Each row has a name. Each piece below is followed by the name of the row it came from, unless a question asks for something else. Each question is about the rows just above it. Some pieces are copies with a little noise. Places in a row count from 0.

[125 161 110  75 102 179  75 165 113  76 135 131 153  70  93  71 114  88
 136] -> (3)
[161 131 115 151 155  91 156 106 164 153 113 156  97 153 143 153 127 147
 168] -> (78)
[161 131 115 151 153 143 153 155 153  91 106 113  97 156 164 156 112 136
 137] -> (125)
Which row holds [155 153  91 106 113  97]? | (125)
Row and place where [155  91 156 106 164 153 113 156  97 153 143 153] starts: | (78), 4
Number of entries in [125 161 110  75 102 179  75 165 113  76 135]: | 11
Count the entries of [125 161 110  75 102 179  75 165 113]: | 9
find: [125 161 109  75 102 179  74 166 112  76 136 130 154  70  94  71 113  88
 135] | (3)
find: [161 131 115 151 155  91 156 106 164 153 113 156  97 153 143 153 127 147
 168] | (78)
Number of entries in [161 131 115 151 153 143 153 155 153  91 106 113  97 156 164 156 112 136
 137]: | 19

[126 111 101 138 143 105 117 173 125 150 115 131 119 100 148 130  96  99
 116 153 101 131 119] : (98)
[123 115 128 163 132 113 123 124 117 125 112 116 124 114 148  89 142 109
 112 175  99 171 145] : (55)
[128 107 155 101 134 124  80 110 117 177 138 132 118 168 134 139 129  96
 143 122 124 138 126] : (119)
How many entries does [123 115 128 163 132 113 123 124] have? | 8
Where does [134 139 129  96 143 122 124 138 126] start? Give its row and place. | (119), 14
[150 115 131 119 100 148 130  96  99 116] begins in row and place | (98), 9

[161 148 147 106 154 101 146 151 164  94 110 156 156 155 120] : (90)
[155 156 142 111 147  99 150 150 147  92 152 147 144 148 106] : (21)
[ 93  99  98 156  93 158 113  98  90 173 121  99 103  98 150] : (141)
[ 93  99  98 156  93 158 113  98  90 173 148  99  94  98 150] : (111)
[ 98 141 118 107 151 128 117 137  99 173 147 112 127 108 128] : (16)
[169 131 118 131 126 126 105 139 179  74 139 132 149 133 123] : (44)
[ 98 141 118 107 151 128 117 137  99 173 147 152 116 150 163] : (145)
find: [156 156] | (90)
find: [170 131 116 132 126 126 106 140 179  73 140 132 149 133 122] | (44)
Which row holds [147 152]? | (145)
Where do [155 156 142 111 147  99 150 150 147  92 152 147 144 148 106] appear? | (21)
[147  99 150 150 147  92 152] is in which row? | (21)
Row and place where [148 147 106 154 101 146 151 164  94 110 156 156] starts: | (90), 1

[112 102 161 142]  (118)
[110  98 164 167]  (96)
[126 115 130 180]  (40)
[112 143 117 170]  (117)
[116 102 150 188]  (69)
[117 112 143 183]  (95)
[117 112 143] begins in row and place | (95), 0
find: [112 102 161] | (118)
find: [161 142] | (118)
How many entries does [112] have? | 1
find: [111 102 161 142] | (118)
How many entries does [116 102 150 188] have? | 4

[ 85  83  96 129 106  95 122 103 142 145 115  71 104] : (20)
[119  79  68 168  83  67 157 115 132 157 170  68  88] : (77)
[177 175 145 132 154 143 134 159 109 121 146 186 141] : (41)
[138 162 149 106 169 143 106 148 127 136 100 171 140] : (176)
[145 170 143 106 168 137 101 153 120 139  99 176 138] : (154)
[162 137 160 154  78 125  85  95 155 109  98 129  93] : (110)
[119  87  95 154  85  98 155 109 129 125 160  78 106] : (126)
[ 69  89 152  97 110 157 112  87 147  97  83  83 141] : (178)
[ 92 120 128 101 148 121  98 121 140 144  82 118 123] : (99)
Which row holds [121  98 121 140 144  82 118 123]? | (99)
Where does [ 98 155 109 129 125 160  78 106] start? Give its row and place. | (126), 5
Where do [154 143] appear? | (41)
find: [ 95 154  85  98 155 109 129 125 160  78] | (126)

[ 95 152 146 154 116 146 139 122 100 101 110] -> (124)
[118  95 121  94  95  98 163 164 123 132 170] -> (147)
[152  99  97  96 132 104 128 145 141 140 144] -> (79)
[113 144 164 158 115  95  69 124 100 159 122] -> (155)
[132 122 157 127 106 110 100 145  69 157 140] -> (72)
[145 149 116 144 164 158 115  95 166 110  97] -> (113)
[158 133 108 126 159 147 103 106 164 136 118] -> (63)
[116 144 164 158 115  95] begins in row and place | (113), 2
Number of entries in [132 122 157 127 106 110 100 145  69 157 140]: | 11
Row and place where [157 127 106 110 100 145  69 157 140] starts: | (72), 2
How many entries does [152  99] have? | 2

[ 88 117 125 114 150 129 125 115 120 164 142 161 168 115 154 128 131 119
 121 141  94 105 102 148  88 144 153 147 117 128 132 140 141 111 139 124
 132 151 130 132 100 129 128 136 109 156 117 117  98 143 129 145 105]  (31)
[146 145 140 126 110 128 150 156 117 111 129 111 110 135 112 128 124 121
 111 149 153 137 140 120 177 115 116 119 123 110 123 133 113 126 115 123
 114 126 139 133 136 129 134 144 111 157 151 141 144 141 139 122 139]  (102)
[158 144 146 160 137 119 132 101 169 126 137  91 127 138 119 140 137 131
 114 129 106 135 135 137 126 162 124 124 149 119 133 112 156 123 119 155
 115 108 109 131 125 105 139  87 138 130 136 156 123 105 114 134 163]  (112)
[162 120 110 159 135 112 123 125 162 135 143  89 125 128 121 121 118 151
 142 114 126 140 137 159 114 131 148 122 139 143 150 122 148 153 123 169
 115  94  98 110 144 116 129 102 132 112 140 148 118 143  96 121 144]  (23)
[145 136 139  89 129 127 127 163 125 144 145 124 121 114 136 136 147  94
  81 133 109 111 115 131  96 150 142 152 151 129 129 132 133 141 143 117
 119 178 133 139  92 131 135 152 156 101 112 144 135 128 152 126 113]  (184)
[ 80 121 125 155 142 127 146  95 120 146 133 153 156 132 139 121 108 149
 152 159 122 125 119 149 150 119 138 120  89 110 131 142 133  91 113 138
 128  99 129 125 136 123 128 143  95 132 130 104 107 121 153 148 128]  (131)
[134 142 145 159 127 128 137  97 145 110 143 114 128 144 116 136 129 138
 133 134 129 140 139 118 159 137 107 113 128 113 121 117 135 109 113 136
 126 100 125 132 140 115 133  98 117 156 143 136 129 109 117 134 157]  (22)
[161 151 153 126 107 136 128 131 132  85 105 107 102 143 105 142 144 115
 114 116 148 143 148  85 163 131  86 116 150 119 109 109 115 130 123 110
 131 131 139 140 137 127 131  99 134 170 144 146 155 116 107 117 152]  (28)
[133 123 113 125 110 128 137 158 106 114 122 126 114 130 117 115 110 139
 145 131 167 140 140 125 165  90 125 115 111 130 129 137 103 141 120 124
 126 114 135 119 153 140 122 149 105 148 148 122 139 160 122 115 122]  (138)
[161 151 153 126 107 136 128 131 132  85 105 107 102 143 105 142 144 115
 114 116 148 143 148  85 163 131  86 116 150 119 109 109 115 130 123 110
 131 131 139 140 137 127 131  99 134 170 144 146 155 116 107 117 152] is in which row? | (28)
Number of entries in [158 144 146 160 137 119 132 101 169 126 137  91 127 138 119 140 137 131
 114 129 106 135 135 137 126 162 124 124 149 119 133 112 156 123 119 155
 115 108 109 131 125 105 139  87 138 130 136 156 123]: | 49
Row and place where [112 140] starts: | (23), 45
[ 98 117 156 143 136 129 109 117] begins in row and place | (22), 43
Count the entries of [134 142 145 159 127 128 137  97 145 110 143 114 128 144 116 136 129 138
 133 134 129 140 139 118]: | 24
find: [134 142 145 159 127 128 137  97 145 110 143 114 128 144 116 136 129 138
 133 134 129 140 139 118 159 137 107 113 128 113 121 117 135 109 113 136
 126 100 125 132 140 115 133  98 117 156 143 136 129 109 117 134 157] | (22)

[ 92 166 136 151 124 144  98 123 123 139 126 103 113 162  94 120 136 162
 193 191 150 103] -> (83)
[145 159  99 125 151 118 107 118 151 126  91 129 147  81 124 116 107  81
 116 154 127 115] -> (94)
[ 92 166 136 151 124 144 107 123 123 139 126 103 113 162  94 120 136 162
 116 191 150 140] -> (9)
[102 115 109 138 134 101 126 110 120 152 125 130 147 125 139 115 109 125
 118 118 118 128] -> (14)
How many entries does [102 115 109 138 134 101 126 110 120 152] have? | 10
What comes right after [152] in the named rows? | [125]
Row and place where [109 125 118 118 118] starts: | (14), 16
How many entries does [ 92 166 136 151 124 144 107 123 123 139 126 103 113 162  94 120 136 162
 116 191 150 140] have? | 22
How many entries does [ 92 166 136 151 124 144 107 123 123] have? | 9
[110 120 152 125] begins in row and place | (14), 7
find: [ 91 166 137 150 125 143  97 121 126 139 126 105 113 163  95 120 137 162
 194 192 148 103] | (83)

[144 130 156 128 107 114 117 159 131 129 139 175 124 133 127 104 109 153
 140] = (204)
[139 125 134 120 122 137 122 149 122 132 126 145 118 144 129 122 104 149
 136] = (158)
[106 130 117  99 126 115 133 130 133 142 147 120 154 150 130 141 132 122
 136] = (54)
[143 121 133 145 123 126 130 115  99 138 118 108 129 141 137 123 127 138
 128] = (116)
[109 126 111 131 132 117 122 131 127 141 100 129 157 135 133 118 120 121
 122] = (168)
[144 130 156 128 107 114 117 159 131 129 139 175 115 134 121 121 112 133
 138] = (175)
[106 130 117  99 126 115 133 130 133 142 147 120 154 150 130 141 132 124
 110] = (189)
[125 137 119 106 123 136 124 135 148 144 129 134 123 140 113 118 111 129
 137] = (132)
[129 113 130 131  96 120 141 128 102 138 121 128 132 126 145 120 116 135
 145] = (91)
[121 119 121 140 110 112 133 110 123 127 120 146 124 149 142 105 123 123
 148] = (93)
[121 140 103 109 156 125 156 148 138 138 140 131 143 134 124 134 123 110
 137] = (33)
[143 121 133 145 123 126 130 115  99 138 118 108 120 141 135 104 107 116
 141] = (107)
Number of entries in [144 130 156 128 107 114]: | 6
The row with [144 130 156 128 107 114 117 159 131 129 139 175 124 133 127 104 109 153
 140] is | (204)
Number of entries in [144 130 156 128 107 114 117 159 131 129]: | 10
How many entries does [144 130 156 128 107 114 117 159 131 129 139 175 124] have? | 13
Number of entries in [106 130 117  99 126 115 133 130 133 142 147 120 154 150 130 141 132 124
 110]: | 19
The row with [132 117 122 131 127 141 100 129 157 135 133 118] is | (168)
find: [145 131 155 128 107 112 116 158 132 129 139 175 124 133 126 105 111 154
 141] | (204)

[123 144 150 143 126 127 126 120 128 107 126 126 125] = (24)
[129 122 137 115 128 135 125 106 128 129 158 138 127] = (50)
[158 120 114 118 127 139 124 129 103 129 121 104 129] = (27)
[129 114 103 158 129 139 124 120 127 118  82 137 122] = (153)
[125  75 120 119 130 125 124 124 133 128 113 122 124] = (59)
[123 127 115 153 123 117 126 133 127 133 132 124 124] = (35)
[150 143 125 127 126 120 128 107 128 129 158 138 135] = (103)
Row and place where [124 124 133] starts: | (59), 6
find: [150 143 125 128 126 119 129 107 128 129 157 138 136] | (103)
find: [125  75 120 119 131 125 125 124 132 129 113 122 123] | (59)
The row with [129 114 103 158 129 139 124 120 127 118] is | (153)
Where does [150 143 126 127 126 120 128 107] start? Give its row and place. | (24), 2
find: [128 113 103 156 128 139 126 119 127 118  81 137 123] | (153)

[ 72 171 123  77 145 122 124  72  89  68 114  93  85 170  73] = (74)
[ 72 171 123  77 145 122 124  72  89  68  93  77 160 192 128] = (109)
[166  79 179 151  84 165  79 166 147 159 147 155 178 124 166] = (66)
Row and place where [ 68  93  77 160 192 128] starts: | (109), 9
Where do [166  79 179 151  84 165  79 166 147 159 147 155 178 124 166] appear? | (66)
Number of entries in [166  79 179]: | 3

[ 98 113  86 192  66]  (39)
[100 115  88 187  66]  (89)
[127 123 135 141 118]  (10)
[ 97 126 109 163 102]  (150)
[141 115  89 191  67]  (38)
[ 98 141 112 144  70]  (159)
[110 124 123 151 112]  (167)
[ 99 114 112 144  65]  (17)
find: [ 97 128 108 161 102] | (150)
Where does [141 112] start? Give its row and place. | (159), 1
Number of entries in [ 98 141 112 144]: | 4
Row and place where [115  89 191] starts: | (38), 1
Which row holds [ 98 141 112 144  70]? | (159)

[134 111 146 140 124 137 134] = (121)
[149 154 110 148  94 148 185] = (142)
[ 99 126 115  98 138 107 134] = (47)
[133 149 121 127 125 125 131] = (127)
[129 152 111 126 124 125 138] = (64)
[133 131 137 111 113 127 119] = (164)
[ 99 122 115 130 138 107 134] = (65)
find: [ 99 125 116  98 138 106 134] | (47)
What comes right after [122] in the named rows? | [115]
What comes right after [94] in the named rows? | [148]
What comes right after [113] in the named rows? | [127]
Count the entries of [ 99 126 115  98 138 107]: | 6
find: [133 131 136 111 113 126 119] | (164)

[111 145 142 126 151 118 107 106 130 146 142 124 115 117 109 158 137 103
 131 105 129 158 128 144  97 153 105 135 114 126 139 103 120 117 118]  (108)
[121 153 127 116 169 116 108 100 128 150 143 133 130 127 100 159 133 107
 137 102 121 172 137 157  87 145 119 136 126 140 145 100 120 118 117]  (114)
[107 146 102 130 147 134 122 117 108 123 122 145 140 134 125  98  89 118
 141 122 107 116 179 146  71 139 129 122 148 153 120 120 126 146 167]  (92)
[ 99 131 153 141 115 121 109 117 126 135 133 120  94 104 128 140 134 106
 122 116 133 124 129 123 107 158  95 127 108 111 123 121 128 123 134]  (161)
[ 90 127 154 148 107 127 110 122 123 128 128 118  92 103 135 129 125 107
 121 120 135 108 134 117 106 161  89 125 108 109 116 123 126 128 142]  (136)
[133 141 119 119 130 111 116 109 118 142 127 149 115 117 121 125 128 137
 107 172 137 102 121 157  91 132 137 114 136 135 127 142 117 120 145]  (135)
[108 143 144 129 147 118 107 108 130 145 141 123 112 115 111 157 136 103
 130 106 130 154 127 141  99 154 102 135 113 123 137 104 120 117 118]  (71)
[107 137 102 121 172 137 157] begins in row and place | (114), 17
find: [108 142 143 129 145 120 107 110 130 144 141 121 114 116 113 156 135 105
 131 106 131 153 127 143 101 153 102 135 113 123 135 104 121 118 118] | (71)
find: [120 153 128 117 169 116 107 101 128 153 142 134 132 131 102 159 133 106
 138 103 121 171 140 156  86 147 120 135 126 139 144 100 119 120 116] | (114)
Where do [117 126 135 133 120  94 104] appear? | (161)
Count the entries of [ 90 127 154 148 107 127 110]: | 7
find: [108 143 144 129 147 118 107 108 130 145 141 123 112 115 111 157 136 103
 130 106 130 154 127 141  99 154 102 135 113 123 137 104 120 117 118] | (71)
[118 107 108 130 145 141 123 112 115 111 157] begins in row and place | (71), 5

[ 96  85 155 177 157 148 123  86  80 158 120  97  95 114 121 161] = (104)
[165  66 157  69 173 127  81 137 162 120  75 124 126 161 109  91] = (100)
[165  66 157  69 173 127  81 137 162 120  75 124 126  65 109  91] = (25)
[185 148  82  84 142 174 166  66 105 125 171 110 178  74 114 190] = (42)
[165  66 157  69 173 127  81 137 162 120  75 124 126  74 114  91] = (67)
find: [165  66 157  69 173 127  81 137 162 120  75 124 126 161 109  91] | (100)
find: [185 148  82  84 142 174 166  66 105 125 171 110 178  74 114 190] | (42)
Number of entries in [165  66 157  69 173 127  81 137]: | 8

[133 172 141 137 142] : (52)
[145 126 176 145 126] : (137)
[141 133 172 141 135] : (13)
[141 133 176 141 135] : (82)
find: [140 133 177 141 135] | (82)
find: [145 126 176 145 126] | (137)
Which row holds [141 133 176 141 135]? | (82)
find: [133 171 140 137 142] | (52)
Number of entries in [145 126 176 145]: | 4
[133 172 141 135] begins in row and place | (13), 1

[185 147 155 136 104  85  97 137 117 124] : (85)
[103 104 104 179 184 110 130  99 116 179] : (18)
[185 147 155 132 104  85  97 137 117 124] : (115)
find: [136 104  85] | (85)
find: [185 147 155 136 104  85  97 137 117 124] | (85)
find: [185 147 155 132 104  85  97 137 117 124] | (115)
What comes right after [110] in the named rows? | [130]

[114 108 152 132 107 103 113 116 122 179  92 172 153 109 133 165 144 148
 163 128  92 108 150 140  91 130 152 145 177 180 174 164 175 138 123 170
 185 179 163 112 177 158 113 111 175 106 137 119 144 129 115] = (43)
[150 165 114 142 171 162 150 156 146  85 185  87 109 166 134  92 129 115
 104 145 180 162 114 131 186 145 117 122  84  78  82  97 153 131 147  93
 179 158 112 185 163 177 163 165  89 167 140 162 125 144 160] = (29)
[ 94 125 146 142 143  94  92 149 141 127 136 115 122 140 134 108 150 124
 143 165 110 112 121 155 142 166 144 139 107 117  95 103 142 125 126 132
 138 160  84 165 137 163 147 147 130 142 178 167 144 145 146] = (60)
[167 129 161  96 102 172 172 177 175  99 131 133 164 141 147 173 101 173
 125 153 139 139 143 141 141 148 125 155  91 127 136 106 171 109 150 139
 114 111 165 107 139  97 106 127  93 176 113  98 140 116 132] = (34)
[177 180 174 164 117 138 123 172 185 179 163 112 160 126 152 174 110 165
 134 137 123 129 146 136 121 134 130 150 123 146 153 127 149 117 139 148
 136 128 172 101 150 111 104 116 120 148 112  96 138 116 121] = (144)
find: [165 107] | (34)
[177 180 174 164 175 138 123 170 185 179 163 112] begins in row and place | (43), 28
Where do [114 108 152 132 107 103 113 116 122 179  92 172 153 109 133 165 144 148
 163 128  92 108 150 140  91 130 152 145 177 180 174 164 175 138 123 170
 185 179 163 112 177 158 113 111 175 106 137 119 144 129 115] appear? | (43)
The entry that follows [176]: | [113]
find: [185 179 163 112 177 158] | (43)

[124 151 139 142  93] -> (68)
[124 151 139 130  93] -> (128)
[124 151 139 140  93] -> (87)
find: [124 152 140 130  93] | (128)
Where does [151 139 140] start? Give its row and place. | (87), 1

[129 130 127 128 129 128 127 128 128  94 111 120  83 134 185 117 133 130
 116 115 126] = (86)
[128 129 129 127 129 127 128 127 128 129 129 129 127 128 129 128 127 128
 128 128 128] = (146)
[128 129 129 127 129 127 128 127 128 129 129 129 127 128 128 128 127 128
 128 128 193] = (49)
[128 127 127 128 128 129 128 129 128 128 128 128 129 127 128 127 129 129
 127 128 128] = (8)
[128 129 129 127 129 127 128 127 128 129 129 129 127 128 129 128 127 128
 128  94 131] = (2)
Which row holds [128 129 129 127 129 127 128 127 128 129 129 129 127 128 129 128 127 128
 128 128 128]? | (146)
find: [128 129 129 127 129 127 128 127 128 129 129 129 127 128 129 128 127 128
 128  94 131] | (2)
Row and place where [129 129 127 128 129 128 127 128 128  94] starts: | (2), 10

[190 137 177 160 139 180 134 192 189] : (61)
[149 187  94 186  72 161 106 174 156] : (106)
[149 187  94 186 167 161 106 174 156] : (26)
find: [190 138 177 160 139 180 134 193 189] | (61)
Number of entries in [149 187  94]: | 3

[146 170 140 139 121 146  85 126 175 106 158 133  99 156 161 107 124 102
 130 112 133 105]  (88)
[135 156 120 131 137 143  94 120 186 114 157 123 153 112 101 154 106 103
 126 112 138 113]  (32)
[139 160 126 133 127 144  89 122 144 109 157 126 103 154 104 103 114 103
 127 111 135 162]  (53)
[136 158 124 133 129 143  90 121 181 110 157 124 106 154 153 101 112 103
 127 112 136 110]  (11)
find: [138 160 124 134 128 146  88 121 147 110 158 128 104 154 104 100 113 103
 128 113 135 161] | (53)
Row and place where [121 181 110 157] starts: | (11), 7
Right after [181] comes | [110]
How many entries does [139 160 126] have? | 3
[106 154 153 101 112] begins in row and place | (11), 12
Right after [161] comes | [107]
[135 156 120 131 137 143  94 120 186 114 157 123 153 112 101 154 106 103
 126 112 138 113] is in which row? | (32)

